Below are the code and all the weights of a small trained network. Each question names an input and a target symbol and asks about switching units off, where a switched-off unit gives its printed mean instead of its output.

import numpy as np


def w(rows, s, z=0):
    codes = np.array(rows[::2]) - 128.0
    scale = np.full(codes.shape[1], s)
    scale[-1] = z or s
    return codes * scale


def f(y):
    return y / 2 * (1 + np.tanh(0.7978845608 * (y + 0.044715 * y**3)))


def softmax(a):
    e = np.exp(a - a.max(-1, keepdims=True))
    return e / e.sum(-1, keepdims=True)


def log_softmax(a):
    a = a - a.max(-1, keepdims=True)
    return a - np.log(np.exp(a).sum(-1, keepdims=True))


def net(x, mask):
    ids = ['αβημπστφ'.index(c) for c in x.split()]
    T = len(ids)
    res = E[ids] + P[:T]
    r = res
    for j in range(3):
        rows = slice(3 * j, 3 * j + 3)
        q, k, v = (r @ M[0][rows].T for M in (Q, K, V))
        z = softmax(np.where(np.tri(T) > 0, q @ k.T / 3**0.5, -1e9)) @ v
        o = O[0][rows]
        res = res + np.where(mask[j], z, o[:, -1]) @ o[:, :-1]
    y = f(res @ A[0][:, :-1].T + A[0][:, -1])
    res = res + np.where(mask[3:11], y, B[0][:, -1]) @ B[0][:, :-1]
    return log_softmax(res[-1] @ U[:, :-1].T + U[:, -1])


Q, K, V, O, A, B = {}, {}, {}, {}, {}, {}
E = w([
[175,141,190,110,149],'α',
[137,138,144,19,131],'β',
[113,84,105,81,214],'η',
[105,201,178,112,46],'μ',
[2,118,64,125,142],'π',
[89,175,130,77,121],'σ',
[92,20,49,63,141],'τ',
[107,180,151,106,96],'φ',
],0.016)
P = w([
[132,55,185,2,141],'0',
[211,192,58,160,129],'1',
[91,99,181,86,214],'2',
[197,200,35,181,161],'3',
[104,98,164,110,243],'4',
[201,194,32,182,155],'5',
[170,81,173,77,248],'6',
],0.0094)
Q[0] = w([
[161,143,68,124,139],'H1',
[224,243,30,107,145],'H1',
[160,236,60,148,158],'H1',
[169,126,123,52,125],'H2',
[57,125,203,125,126],'H2',
[114,163,6,145,125],'H2',
[119,223,151,135,133],'H3',
[151,118,106,154,85],'H3',
[132,121,198,197,178],'H3',
],0.013)
K[0] = w([
[145,62,45,227,119],'H1',
[89,45,61,197,251],'H1',
[88,111,59,170,221],'H1',
[167,95,164,117,170],'H2',
[105,239,253,75,62],'H2',
[18,114,2,140,178],'H2',
[84,250,207,117,109],'H3',
[176,107,123,203,93],'H3',
[7,112,207,62,135],'H3',
],0.0094)
V[0] = w([
[53,119,104,148,83],'H1',
[62,9,88,163,103],'H1',
[181,119,101,83,217],'H1',
[145,68,112,155,158],'H2',
[138,85,83,163,65],'H2',
[102,68,68,112,130],'H2',
[146,66,147,126,117],'H3',
[125,80,207,142,122],'H3',
[203,135,86,158,90],'H3',
],0.011)
O[0] = w([
[162,152,147,54,35,80],'H1',
[216,81,97,116,57,82],'H1',
[138,38,117,183,185,254],'H1',
[212,110,131,90,120,117],'H2',
[201,183,58,167,116,37],'H2',
[255,124,102,82,200,172],'H2',
[52,106,108,126,85,122],'H3',
[142,55,128,139,85,100],'H3',
[131,255,110,151,149,52],'H3',
],0.0073,0.0078)
A[0] = w([
[137,92,138,43,110,77],'N1',
[117,122,192,105,147,46],'N2',
[150,88,66,95,96,3],'N3',
[134,202,179,249,48,48],'N4',
[88,225,63,148,100,124],'N5',
[200,145,134,225,153,222],'N6',
[129,204,38,86,96,54],'N7',
[74,117,50,151,160,175],'N8',
],0.012,0.0029)
B[0] = w([
[77,197,127,242,85,235],'N1',
[141,124,103,112,116,254],'N2',
[29,200,192,57,117,201],'N3',
[90,174,6,63,176,140],'N4',
[180,254,179,231,132,159],'N5',
[53,117,12,149,92,215],'N6',
[123,125,111,123,26,189],'N7',
[171,120,224,123,61,233],'N8',
],0.0082,0.0085)
U = w([
[65,78,134,165,65,172],'α',
[173,149,149,2,179,213],'β',
[147,107,36,77,220,149],'η',
[120,145,84,121,135,3],'μ',
[215,100,152,149,14,191],'π',
[188,132,162,167,91,86],'σ',
[136,98,44,63,86,81],'τ',
[150,143,112,138,119,59],'φ',
],0.0085,0.0061)

Each question gives the input, a string of symbols that net reads in full, and the target symbol t.
The units are the heads (3 rows each of Q, K, V and O) and the neurons (one row each of A and B). Each row of codes is followed by its name. A weight is (code - 128) times the scale printed after its matrix; where a second scale follows, it is the last column's (O, A, B and U).
mask holds one flag per unit, heads first, then neurons. A switched-off unit (its flag False) gives its mean, the last column of its rows in O or B, instead of its output. The means were averaged over made-up inputs and are rounded, as every weight is.
A unit's drop is (log p(t) with every unit on - log p(t) with that unit switched off) / (log p(t) with every unit on - log p(t) with every unit switched off).
The circuit of an input: a set's keep is (log p(t) with only the set's units on - log p(t) with every unit switched off) / (log p(t) with every unit on - log p(t) with every unit switched off). Starting from all 11 units, units are removed one at a time, each time the one whose removal leaves the highest keep (on an exact tie, the one counted first), for as long as the keep stays at least 0.8.
circuit, biggest first: the units of the circuit, biggest drop first
most important unit: the unit with the biggest drop
top k neurons: the k neurons with the biggest drops, biggest first
heads that matter: for each layer, one digit per head in row order, 1 if its drop is at least 0.15 and else 0, layers parted by /
drop when u is switched off: that unit's drop, to one decimal
input β μ σ σ α μ, target μ: heads that matter => 001
input τ η α μ, target η: most important unit => H1
input α σ β σ π β π, target β: circuit, biggest first => N1; N6
input η α μ α σ μ, target η: heads that matter => 001
input α τ β π τ, target β: top 2 neurons => N8; N6
input α α σ τ α α, target τ: circuit, biggest first => N6; H1; H2
input η σ π τ β φ, target τ: circuit, biggest first => N6; H1; H2; N8
input α β τ π π, target β: heads that matter => 010
input σ η η π, target π: top 3 neurons => N7; N8; N5
input σ π φ β τ α η, target α: circuit, biggest first => H3; N1
input η τ μ φ, target τ: top 2 neurons => N6; N7
input σ μ η β, target η: heads that matter => 101
input μ β φ σ π φ, target π: heads that matter => 100
input π β π η η α, target η: most important unit => N8
input η α β, target α: heads that matter => 011
input β η β σ, target η: heads that matter => 111
input μ σ β β β φ η, target α: circuit, biggest first => H3; H2
input α μ α η β φ, target η: heads that matter => 110
input β α π τ α α, target τ: top 2 neurons => N6; N8
input π β α α, target π: circuit, biggest first => H1
input η τ φ μ, target τ: heads that matter => 110
input σ σ α σ β π, target π: top 2 neurons => N7; N5
input β η τ β, target τ: top 3 neurons => N6; N7; N8
input β α φ η α β, target η: drop when H2 is switched off => 0.1
input σ β α σ, target σ: drop when N4 is switched off => 0.0
input π η μ α β, target α: drop when H3 is switched off => 0.2
input π α α σ, target π: drop when N7 is switched off => 0.4
